Here are made-up nodes, facts about them, and rows of numbers that follow some of those facts. Name the node behind each unnamed row.

Known rows:
K_205: [4, 7, 1, -7, 0, 8, 7, 3, -10, -2, 2, -6, 4, 6, 5, 1, -5, 0, -4, 12, 0, 10, 4, -1, 2, -7, 2, 9, -3]
K_29: [6, 6, 3, -1, -2, 6, 9, 4, -15, 1, 3, 4, 6, -1, 5, 5, 0, -9, -8, 6, -1, -2, -7, -1, -2, 5, 6, -2, -7]
K_17: [-7, -7, 2, 0, 8, 6, 5, 0, -14, 8, 11, 6, 0, -5, 0, 5, 4, -3, 0, -2, 3, 1, 2, 5, 1, 4, 5, 2, -6]
K_405: [-5, -6, -4, -4, 4, 4, 7, -2, 5, 8, 10, -6, 2, 3, 3, 4, -4, -5, -4, -1, -1, 4, 7, 2, -1, -1, 16, 0, -3]
K_762: [-2, -19, -8, -5, 5, 3, 2, 2, 3, -4, 0, 1, 1, 5, 4, -3, -3, -4, -5, 1, 5, 0, -6, -2, 3, -3, 1, -1, 2]
K_423: [-6, 4, -6, -7, -4, 1, -3, -3, 5, -7, 3, -4, 5, -3, 6, 7, -6, -7, 8, -2, -3, 3, -4, 11, -6, -7, -6, 3, 3]
K_6: [-7, 14, -1, 1, 2, 2, -2, -6, 5, 3, 2, -9, -1, 4, -3, 1, -1, 8, 4, 1, 1, 4, 10, 3, 3, -1, 6, 2, -1]
K_751: [0, -13, 0, -7, 4, 2, 4, 3, -3, -1, -1, 2, -1, 0, 4, -1, -1, -4, -4, -1, 0, 5, -1, 0, 4, -2, 5, 2, -1]
K_925: [-4, -8, -3, -6, -6, -3, -6, 1, 13, -8, -1, 4, 1, -3, -1, 3, -1, -3, 6, -7, 0, 0, -5, 15, -3, -4, -9, 0, 4]
K_492: [-1, -14, -3, -14, 10, 5, 5, 4, 14, 3, -1, 0, 1, 5, 4, -1, -10, -10, -2, 0, -3, -1, 1, 3, 1, -3, 13, 5, 3]
K_497: [4, 24, 1, -4, -3, 0, -1, -6, 28, 1, 1, -5, 6, -5, -1, 5, -7, -11, 3, 6, -12, -7, 6, 11, -7, -6, 2, 3, 0]
K_574: [8, 26, 3, 8, -11, 1, -6, 1, -2, -9, -6, 5, 3, -1, 5, 6, -8, -3, 7, 4, 0, -2, -8, 5, -9, 4, -14, 6, 2]
K_760: [10, -1, -1, 1, -1, 6, 3, 4, -12, -3, -3, 3, 3, 7, 15, 4, -3, -2, -2, 5, 2, 7, -11, -7, 0, 0, 2, 4, 1]
K_927: [0, 0, 2, -3, -1, 0, -3, -3, 2, 2, -1, -9, -2, 0, -9, -4, -5, 12, 6, 5, 0, -2, 3, 2, -3, -3, 2, -2, -4]
K_47: [1, 5, 6, 8, -4, -8, -11, -2, 15, 2, -6, 2, -5, 1, -18, -14, 4, 21, 5, 2, 1, -12, -1, 3, -2, 4, -3, -12, 0]
K_600: [5, 12, 2, 1, 5, -3, -3, -3, 13, -1, -2, -9, 1, -4, -1, -2, 1, 1, 3, 4, -7, 3, 11, -4, 1, -6, 4, 3, 1]
K_518: [-3, -22, -2, -9, 5, -2, 3, 3, 7, -1, 0, 4, -1, -3, 1, -1, 5, -2, -3, -8, -3, 4, 1, 0, 2, -1, 7, 3, 4]
K_536: [3, 4, 2, 6, 14, -1, 0, -3, -6, 6, 4, -6, -5, 3, -14, 0, 5, 7, -3, -3, 4, 6, 4, -6, 5, 7, 3, 5, -2]
K_304: [-1, -18, -3, -4, 6, 1, 6, 2, -2, -1, 0, 2, -1, -4, 6, -1, 2, -4, -5, -1, -1, 4, -1, -7, 3, -3, 4, 1, 2]

How the nodes are related:
K_104 Π:K_869 χ:K_858 α:buse
K_113 Π:K_606 α:trugram η:K_653,K_980
K_142 χ:K_997,K_927 α:stakel η:K_47
K_144 χ:K_983 α:trugram η:K_637,K_484,K_705
K_147 Π:K_965 χ:K_272,K_28 α:trugram η:K_983,K_393
K_149 Π:K_113 χ:K_926,K_927 α:buse η:K_637
K_15 Π:K_536 χ:K_298,K_511 α:buse
K_155 χ:K_511,K_260 α:stakel
K_164 Π:K_477 χ:K_493,K_968,K_179 α:sanal η:K_709
K_17 Π:K_164 χ:K_272,K_969 α:buse
K_173 χ:K_997 α:sanal η:K_208
K_179 χ:K_782,K_28 α:brezom
K_189 χ:K_277,K_147,K_692 α:brezom
K_193 Π:K_405 χ:K_272,K_212,K_28,K_746 α:sanal
K_196 χ:K_67,K_514,K_980 α:brezom
K_205 χ:K_144,K_212,K_475 α:trugram η:K_877
K_208 χ:K_997,K_298,K_807 α:trugram η:K_637,K_272
K_209 α:trugram η:K_875,K_794,K_520,K_862
K_212 Π:K_511 χ:K_983,K_272,K_147 α:sanal η:K_438
K_221 χ:K_637,K_748 α:buse
K_234 Π:K_631 χ:K_293,K_762,K_983,K_746 α:brezom η:K_173
K_260 χ:K_47,K_953,K_807 α:brezom
K_262 Π:K_760 α:buse
K_272 Π:K_17 α:sanal η:K_142,K_54
K_277 α:buse η:K_983
K_278 χ:K_858 α:brezom
K_28 χ:K_272 α:brezom η:K_54
K_282 χ:K_709 α:trugram
K_285 Π:K_782 χ:K_762,K_520,K_637,K_272,K_862 α:buse
K_29 χ:K_272 α:trugram
K_293 χ:K_972 α:buse
K_298 χ:K_983,K_748,K_511 α:buse η:K_862
K_303 χ:K_682 α:zubadri η:K_433
K_304 Π:K_144 α:sanal
K_31 χ:K_762,K_147 α:buse
K_311 α:trugram η:K_484
K_320 Π:K_47 χ:K_463 α:sanal
K_332 χ:K_475 α:stakel
K_333 α:buse η:K_983,K_514,K_944
K_341 χ:K_272,K_424,K_332 α:stakel η:K_933,K_475
K_370 Π:K_600 χ:K_637 α:sanal η:K_983
K_379 χ:K_972,K_747,K_746 α:buse
K_38 Π:K_729 χ:K_875 α:brezom η:K_558
K_384 α:sanal η:K_968
K_387 Π:K_493 χ:K_972,K_782,K_514,K_212 α:brezom
K_389 Π:K_762 α:stakel η:K_637,K_574
K_39 Π:K_15 χ:K_28 α:sanal η:K_142
K_393 α:stakel η:K_277
K_403 Π:K_387 α:brezom
K_405 χ:K_272,K_748,K_189 α:buse η:K_403
K_423 χ:K_463 α:zubadri η:K_797
K_424 α:brezom
K_433 α:sanal
K_438 α:buse η:K_370
K_454 Π:K_303 α:brezom
K_456 χ:K_272,K_858 α:buse
K_463 Π:K_104 χ:K_692 α:trugram
K_468 χ:K_997,K_807 α:trugram
K_47 Π:K_672 χ:K_983 α:brezom η:K_983,K_891
K_475 χ:K_493,K_28 α:zubadri η:K_875
K_477 Π:K_320 α:sanal
K_484 Π:K_518 χ:K_983 α:buse
K_488 Π:K_433 α:brezom η:K_393
K_492 χ:K_637,K_748,K_28 α:sanal η:K_558
K_493 α:sanal
K_497 χ:K_637,K_272 α:sanal η:K_901,K_574
K_511 Π:K_463 χ:K_272 α:brezom η:K_855
K_514 α:trugram η:K_384,K_298,K_785
K_518 Π:K_370 α:brezom
K_520 χ:K_748 α:trugram η:K_944
K_536 Π:K_149 α:buse η:K_456
K_537 Π:K_282 α:sanal η:K_298,K_926
K_54 Π:K_39 α:buse
K_558 χ:K_660 α:buse
K_574 Π:K_935 χ:K_746 α:trugram η:K_262,K_653
K_6 χ:K_475 α:buse η:K_927
K_600 Π:K_304 α:sanal η:K_764
K_606 Π:K_212 α:trugram η:K_631,K_951,K_144
K_617 Π:K_454 χ:K_193,K_785 α:trugram
K_631 Π:K_193 χ:K_293,K_972,K_748 α:buse
K_632 χ:K_514,K_272 α:sanal
K_637 α:brezom η:K_970
K_650 χ:K_28 α:buse
K_651 Π:K_484 χ:K_493,K_748 α:zubadri
K_653 Π:K_389 χ:K_293 α:buse η:K_142,K_875
K_660 Π:K_926 α:zubadri
K_67 χ:K_493,K_212,K_511 α:buse
K_672 Π:K_983 χ:K_632,K_514 α:trugram
K_682 χ:K_193 α:stakel η:K_925
K_684 χ:K_298,K_969 α:buse
K_692 χ:K_272,K_746 α:zubadri η:K_891,K_705
K_705 α:brezom η:K_54
K_709 Π:K_969 χ:K_173 α:trugram
K_729 Π:K_189 α:sanal
K_746 χ:K_637 α:brezom
K_747 χ:K_272 α:brezom η:K_511
K_748 α:zubadri
K_751 χ:K_484,K_782,K_144 α:sanal
K_756 χ:K_212,K_260 α:buse η:K_389
K_757 Π:K_637 χ:K_637 α:trugram η:K_393
K_760 Π:K_311 χ:K_807,K_651,K_492 α:trugram
K_762 χ:K_298 α:sanal
K_764 Π:K_653 α:stakel η:K_944
K_782 Π:K_862 χ:K_298,K_493,K_31,K_28 α:trugram η:K_970
K_785 χ:K_173,K_520 α:brezom η:K_520
K_794 α:buse η:K_637
K_797 χ:K_456,K_272 α:trugram η:K_606,K_869
K_800 χ:K_147,K_39 α:buse
K_807 α:sanal
K_811 χ:K_672,K_272 α:stakel
K_820 χ:K_212,K_927 α:brezom
K_837 α:stakel η:K_855,K_144
K_855 χ:K_972,K_189 α:trugram
K_858 χ:K_147 α:sanal
K_862 χ:K_147,K_785 α:stakel η:K_47
K_869 Π:K_980 χ:K_193 α:trugram η:K_637
K_875 Π:K_891 χ:K_785 α:buse
K_877 α:trugram
K_891 α:zubadri η:K_54
K_893 Π:K_537 α:buse η:K_855,K_47,K_520
K_9 χ:K_997,K_762,K_193,K_28 α:sanal
K_901 χ:K_173 α:zubadri η:K_631,K_764
K_925 χ:K_536,K_709,K_820 α:brezom η:K_208
K_926 Π:K_764 α:buse
K_927 χ:K_983,K_493 α:zubadri η:K_384,K_782
K_933 Π:K_992 α:brezom η:K_384
K_935 Π:K_709 χ:K_212 α:buse
K_944 α:buse η:K_47
K_951 χ:K_762,K_468 α:sanal
K_953 α:trugram
K_959 α:brezom η:K_536,K_785
K_965 Π:K_875 α:buse
K_968 χ:K_293 α:sanal
K_969 χ:K_298,K_212,K_692 α:sanal
K_970 α:buse η:K_54
K_972 χ:K_147 α:brezom
K_980 Π:K_393 χ:K_746 α:brezom
K_983 Π:K_403 χ:K_272,K_28 α:trugram
K_992 χ:K_748,K_617 α:zubadri η:K_142
K_997 χ:K_762,K_272,K_424,K_746 α:trugram

Name these rows:
No name comes twice in this set of rows, the named rows included.
[5, -14, -5, 1, -7, -2, -5, 4, 1, -9, -3, 12, 3, -5, 7, 1, -3, -5, 4, -3, 1, -3, -16, 4, -6, 3, -14, -2, 4]	K_951
[1, -32, -4, -1, 6, 1, 4, 5, 0, -3, -1, 7, -2, -4, 5, 2, 6, -3, -8, -3, 4, 2, -9, -8, 4, 3, 3, -2, 5]	K_433
[-2, 3, 7, 10, 6, -1, 0, -2, -11, 6, 3, 2, -6, 1, -9, -1, 12, 13, -1, -5, 3, 0, 2, -11, 6, 8, 0, -3, -1]	K_926
[4, 2, -5, 3, -5, 3, -1, -3, 7, -10, -1, -8, 8, -7, 7, 11, -6, 0, 2, 7, -3, 9, -8, -3, -4, -8, -4, 1, 2]	K_311
[-7, -17, -1, 6, -8, -1, -1, 2, 10, 6, -3, 15, -3, 5, 0, -5, 1, -3, 5, -9, 0, -12, 2, 1, 1, -3, 0, -11, 3]	K_980
[3, -26, -3, -9, -2, -2, 5, 4, 5, -10, -4, -10, -2, 1, -3, 2, -2, 0, -7, -3, 1, 1, -3, -10, 3, 0, 11, -1, 7]	K_493
[-2, 13, 0, 11, 3, -8, -7, -1, 7, 7, -4, 3, -5, 4, -7, -13, 8, 9, -2, -1, 3, -12, 11, -2, 6, 1, 4, -9, 0]	K_785
[6, 48, 7, 10, -2, 0, -6, -7, 21, 3, -5, -18, 4, -2, -6, 6, -3, 7, 5, 14, -12, 5, 17, -4, -2, -13, -2, 2, -3]	K_209
[-5, -16, -1, 2, -12, -2, 0, 0, -11, -5, 2, 9, 2, -2, -5, 3, -2, 15, 9, -6, 12, -1, -25, 4, -8, 13, -9, -4, 0]	K_484
[5, 15, -2, 1, -15, 3, 0, 2, 4, -11, 0, 0, 11, -9, 5, 12, -9, -13, 2, 8, -4, -1, -14, 10, -12, -2, -7, -2, -1]	K_797
[6, 28, -1, 3, 1, 3, -2, -3, 7, -4, -1, -11, 3, -3, 1, 8, -5, -1, 1, 8, -6, 6, 2, 1, -1, -5, -2, 7, 2]	K_113
[-5, 5, 4, 10, 1, -1, 7, -1, -15, 10, 8, 2, -2, 3, -2, -2, 7, 2, -5, -1, 4, -6, 0, -4, 1, 13, 2, -8, -8]	K_456
[-4, 42, 7, 9, 8, -1, -4, -11, 18, 14, 5, -21, -4, 4, -16, -4, 3, 14, 2, 5, -9, 5, 29, -7, 6, -9, 10, 2, -4]	K_333
[9, 28, 6, 21, -3, 0, -8, -2, -2, 3, -7, 2, 0, 5, -2, -6, 1, 13, 3, 9, 5, -10, -7, -14, 1, 6, -6, -7, -1]	K_520

The same nodes again, as new rows of numbers:
Some rows with their names:
K_970: [12, -1, -15, 7, -4, 7, -4, 6, 5, -2, 0, -21, -19]
K_901: [4, 3, -9, -5, 11, 11, 0, 13, -10, -20, 8, -29, -9]
K_272: [17, -25, 17, 6, 43, -1, -18, 6, 10, -7, 18, -12, -11]
K_514: [1, -10, 11, -15, 22, -9, -6, -1, -10, 9, 11, -14, -16]
K_155: [3, 5, 20, 3, -23, 10, 0, 1, 3, 22, 9, 11, -3]
K_972: [18, 7, 14, 1, -37, 31, 15, -24, 21, 17, 32, -4, -8]
K_424: [19, 10, 13, 10, -32, 15, 0, -15, 7, 17, 16, 27, 2]
K_142: [13, -2, 11, -5, 7, -13, 7, 15, 7, 15, -2, 3, -13]
K_282: [1, 0, 11, 9, -16, 10, -8, 8, -4, 12, 17, -6, -23]
K_650: [4, -3, 13, -12, -27, 17, 4, 14, 0, -3, 9, -6, -5]
K_926: [12, -1, 19, -1, 5, -10, 2, 14, -3, 16, 13, 8, -18]
K_935: [-6, 4, 13, 3, -21, 17, 1, 1, 4, 15, 11, -1, -9]
K_179: [15, 6, 13, -9, -48, 27, 13, -10, 13, 1, 8, 13, 17]
K_820: [6, 12, 11, 8, -43, 22, 7, -22, 10, 19, 11, 26, 13]
K_28: [12, -10, -14, -8, -20, 35, 0, -24, 10, -19, -5, 1, 28]
K_113: [-18, -20, -4, -25, 4, -9, -2, -2, -21, -14, -3, -14, -17]
K_208: [-1, -5, -16, 5, -4, 11, -5, -1, 6, 1, -4, -25, -16]
K_968: [0, -10, 15, -5, 12, -10, -4, 21, -4, 14, 16, -11, -35]
K_944: [12, -6, 15, -10, 21, -20, 2, 19, -5, 7, 6, -3, -17]

Name these rows:
No name comes twice in this set of rows, the named rows included.
[0, 1, -3, -13, -2, 12, 2, 0, -1, -4, 3, -22, -6]	K_6
[-3, 7, -26, 2, -5, 27, -3, 4, -3, -27, 5, -36, -7]	K_423
[10, -1, 2, 1, -2, -3, 0, 8, 3, 6, 6, -3, -17]	K_262
[11, 1, -10, -5, -31, 30, 3, -31, 14, -4, -7, 3, 20]	K_234
[16, 11, 12, 10, -40, 27, 9, -25, 14, 19, 29, 4, -6]	K_189
[5, 13, 6, 2, -10, 13, -1, 25, -16, -18, 9, -5, -1]	K_748
[-10, -8, -19, -8, -9, 0, -6, 1, -16, -15, 1, -23, -20]	K_606
[-8, -13, 10, 0, -8, 10, -5, 6, 5, 18, 40, -35, -47]	K_858
[17, -12, 24, -27, 34, -22, -6, 26, -21, -3, 3, -6, -25]	K_370
[0, -7, 2, -22, 22, -3, -2, -7, -4, -5, 5, -20, -2]	K_893
[-8, -19, 14, -11, 4, 2, 11, 21, -2, 31, -16, 22, -9]	K_983
[18, 5, 9, -16, -10, 12, 1, -31, 3, 4, 11, 12, 17]	K_959
[-13, -20, 19, -17, -3, -21, 9, 12, -25, 1, 3, 13, -15]	K_536
[4, -9, 10, -6, 4, 13, -4, -13, 0, 4, 6, -5, 8]	K_341

The same nodes again, as new rows of numbers:
Named rows:
K_272: [1, 26, 9, -3, -2, 23, 15, -10, -4, 10, -10, 3, -5]
K_341: [0, 0, 4, 1, 9, 1, 6, -4, -5, 14, 0, -18, -10]
K_983: [3, 5, 1, 5, -1, 12, 7, 6, -11, -6, -8, -11, -1]
K_933: [2, 8, 4, 8, -9, 1, -1, -24, 4, -7, -5, -14, -5]
K_384: [0, 13, 5, 12, 7, 5, 1, -10, 2, 10, -6, -5, 6]
K_456: [4, 0, -6, 0, 3, 4, 3, 4, -10, 2, -3, -8, -4]
K_285: [7, -13, -3, -6, -6, 10, -12, 1, 1, 9, 5, -13, -3]
K_637: [2, 35, 0, -19, -12, -9, 15, -11, 22, 7, 6, -2, -14]
K_536: [3, 12, -1, 5, 2, 7, 5, -7, 2, 9, -5, -11, -9]
K_492: [-3, 2, 10, 5, 1, 8, 8, -3, 1, 12, 1, -3, 3]
K_794: [5, 18, -1, -5, 3, -10, 4, -20, 5, 19, -1, -5, -5]
K_970: [6, 18, -1, -2, 3, -9, 4, -21, 4, 16, -3, -5, -6]
K_209: [3, 12, 4, 12, 5, 1, 2, -14, 2, 6, -5, -11, -1]
K_709: [8, 1, -3, 5, -9, 5, 5, 3, -1, 2, -8, 0, -1]
K_189: [3, 2, -3, -1, -6, -6, 9, 4, -3, -14, 1, -10, -5]
K_6: [-1, 6, 3, 0, 7, 3, 5, -7, -4, 7, 0, -15, -5]
K_311: [3, 15, 0, 10, 8, -4, 3, -8, 5, 6, -5, -7, 0]
K_433: [8, 6, -6, 9, 5, -1, -2, 6, -2, 6, -5, 4, 8]
K_113: [3, 12, 1, 11, 6, 2, 0, -14, 3, 5, -5, -7, 0]

Name these rows:
No name comes twice in this set of rows, the named rows included.
[0, 1, 9, 4, -4, 6, 7, -12, 3, 11, 0, -7, -4]	K_574
[4, 8, 1, 18, 10, 3, 3, -10, -1, 12, -12, -19, -11]	K_764
[-4, 3, 4, 1, 7, 3, 4, -7, -4, 3, 4, -12, 0]	K_205
[9, 10, -4, 7, 10, -1, 2, -11, -2, 15, -8, -14, -11]	K_837
[-3, 1, 8, 3, 8, 5, 4, -7, -8, 9, 2, -7, 4]	K_164
[3, 5, 0, -1, 4, 6, 9, -4, -2, 15, -7, -15, -13]	K_682
[0, -3, -2, 2, 7, 3, 0, 4, -10, 6, 2, 0, 6]	K_751
[-1, 5, 4, 6, 8, 3, 7, -9, 0, 8, -2, -16, -6]	K_653
[-2, 9, 4, 0, -5, 2, 8, -9, 1, -8, 2, -17, -8]	K_747
[0, 12, 10, 0, -1, 9, 8, -5, 7, 15, -5, -1, 1]	K_173
[8, 5, -12, 5, -2, 1, 0, -12, -4, 9, 0, 4, -8]	K_54
[9, 0, -11, 11, 3, -4, -3, -3, -3, 5, -5, -3, -3]	K_558
[-1, 7, 7, 24, 10, 10, 1, -9, 3, 2, -12, -23, -4]	K_944
[1, 10, 6, 4, 4, 11, 9, -4, 1, 7, -5, -15, -7]	K_298

